Below is a small trained network, with its code and all its weights. Each question gives an input and a class and asks what happens when units are switched off, that is, made to give their printed mean instead of their output.

import numpy as np


def w(rows, s, z=0):
    codes = np.array(rows[::2]) - 128.0
    scale = np.full(codes.shape[1], s)
    scale[-1] = z or s
    return codes * scale


def f(y):
    return np.maximum(y, 0)


def log_softmax(a):
    a = a - a.max(-1, keepdims=True)
    return a - np.log(np.exp(a).sum(-1, keepdims=True))


def net(x, mask):
    res = np.array(x, float).reshape(1, 8) / 4 @ E
    y = f(res @ A[0][:, :-1].T + A[0][:, -1])
    res = res + np.where(mask, y, B[0][:, -1]) @ B[0][:, :-1]
    return log_softmax(res[-1] @ U[:, :-1].T + U[:, -1])


A, B = {}, {}
E = w([
[69,150,178,62,4,109,144,195],'x0',
[120,101,137,137,143,114,143,142],'x1',
[123,126,136,124,114,114,106,114],'x2',
[197,195,176,183,111,73,243,107],'x3',
[112,103,143,143,132,104,122,138],'x4',
[121,139,116,143,129,128,126,134],'x5',
[251,112,80,109,129,44,91,190],'x6',
[138,124,134,108,125,126,126,117],'x7',
],0.011)
A[0] = w([
[205,134,145,137,153,73,144,101,146],'neuron 1',
[121,169,196,159,107,101,201,123,193],'neuron 2',
[132,103,106,135,93,95,89,171,101],'neuron 3',
[142,102,121,147,131,152,53,123,212],'neuron 4',
[116,182,165,128,99,157,141,115,187],'neuron 5',
[139,84,96,112,154,149,87,134,72],'neuron 6',
[170,142,148,165,135,113,196,42,107],'neuron 7',
[99,125,158,135,172,202,169,61,252],'neuron 8',
[90,83,133,98,125,192,110,176,232],'neuron 9',
[144,158,118,52,68,83,124,238,44],'neuron 10',
[109,94,153,168,160,151,121,3,205],'neuron 11',
[111,158,100,129,135,174,106,72,66],'neuron 12',
[121,119,113,139,159,97,149,138,99],'neuron 13',
[102,184,173,126,95,114,164,118,143],'neuron 14',
[176,120,47,132,154,146,31,138,245],'neuron 15',
[58,123,149,121,68,136,153,117,175],'neuron 16',
],0.012,0.0032)
B[0] = w([
[99,132,10,184,57,100,51,87,216],'neuron 1',
[231,102,169,205,71,81,149,49,237],'neuron 2',
[116,132,125,113,196,108,141,161,178],'neuron 3',
[185,78,120,97,202,138,155,174,195],'neuron 4',
[174,37,150,96,74,148,150,125,195],'neuron 5',
[220,75,176,119,113,143,192,141,186],'neuron 6',
[170,152,95,176,56,92,86,108,229],'neuron 7',
[119,148,235,163,156,102,105,164,241],'neuron 8',
[42,121,142,28,147,196,134,173,225],'neuron 9',
[161,254,204,152,142,128,98,191,235],'neuron 10',
[153,239,162,161,191,94,120,240,228],'neuron 11',
[102,151,141,147,176,130,77,135,177],'neuron 12',
[124,101,119,151,115,102,94,95,147],'neuron 13',
[197,61,168,144,139,148,179,99,206],'neuron 14',
[186,40,126,52,176,67,166,75,248],'neuron 15',
[95,67,120,40,99,226,171,98,220],'neuron 16',
],0.0083,0.014)
U = w([
[115,174,170,56,214,169,132,190,109],'0',
[184,32,141,92,128,161,199,59,253],'1',
[153,197,171,186,72,152,115,132,92],'2',
[123,116,1,144,79,143,72,52,54],'3',
[21,97,134,30,92,243,125,86,122],'4',
],0.0091,0.0032)

Each question gives the input, the list of numbers given to net, and the class t.
The units are the neurons (one row each of A and B). Each row of codes is followed by its name. A weight is (code - 128) times the scale printed after its matrix; where a second scale follows, it is the last column's (A, B and U).
mask holds one flag per neuron, in row order. A switched-off neuron (its flag False) gives its mean, the last column of its row in B, instead of its output. The means were averaged over made-up inputs and are rounded, as every weight is.
A unit's drop is (log p(t) with every unit on - log p(t) with that unit switched off) / (log p(t) with every unit on - log p(t) with every unit switched off).
The circuit of an input: a set's keep is (log p(t) with only the set's units on - log p(t) with every unit switched off) / (log p(t) with every unit on - log p(t) with every unit switched off). Starting from the 12 units with the biggest drops (on a tie, the unit counted first), units are removed one at a time, each time the one whose removal leaves the highest keep (on an exact tie, the one counted first), for as long as the keep stays at least 0.8.
units of the circuit, in order: the units of the circuit, biggest drop first
most important unit: the unit with the biggest drop
top k neurons: the k neurons with the biggest drops, biggest first
drop of u: that unit's drop, to one decimal
input [0,-6,-3,8,8,-2,-4,8], class 2: top 3 neurons -> (neuron 15; neuron 7; neuron 11)
input [0,-1,-4,3,-8,-2,-3,-8], class 2: units of the circuit, in order -> (neuron 15)
input [0,-1,6,-5,-3,-3,-7,-2], class 0: top 3 neurons -> (neuron 11; neuron 8; neuron 1)
input [6,-2,-8,0,-5,-5,2,8], class 0: top 3 neurons -> (neuron 10; neuron 7; neuron 1)
input [-8,-4,-6,1,3,-8,-5,3], class 2: top 2 neurons -> (neuron 7; neuron 9)
input [3,-8,2,7,8,3,-1,0], class 1: top 4 neurons -> (neuron 14; neuron 11; neuron 5; neuron 8)
input [-7,1,4,0,8,-7,-7,-3], class 0: top 2 neurons -> (neuron 11; neuron 2)
input [1,-2,6,0,-1,4,-8,-7], class 4: top 3 neurons -> (neuron 16; neuron 10; neuron 5)
input [-7,-5,8,4,7,-4,1,2], class 3: top 2 neurons -> (neuron 1; neuron 10)
input [0,5,-6,5,5,3,-8,1], class 2: top 2 neurons -> (neuron 11; neuron 15)
input [-1,5,-1,-1,-7,-4,-8,-7], class 0: top 2 neurons -> (neuron 11; neuron 8)
input [0,-1,7,2,1,6,4,7], class 3: drop of neuron 8 -> 0.2
input [-4,3,2,7,7,-5,2,0], class 3: drop of neuron 1 -> 0.3
input [-1,7,0,-3,-8,6,-8,-2], class 0: most important unit -> neuron 11
input [-4,-5,8,-6,2,-6,-4,8], class 0: drop of neuron 5 -> 0.0
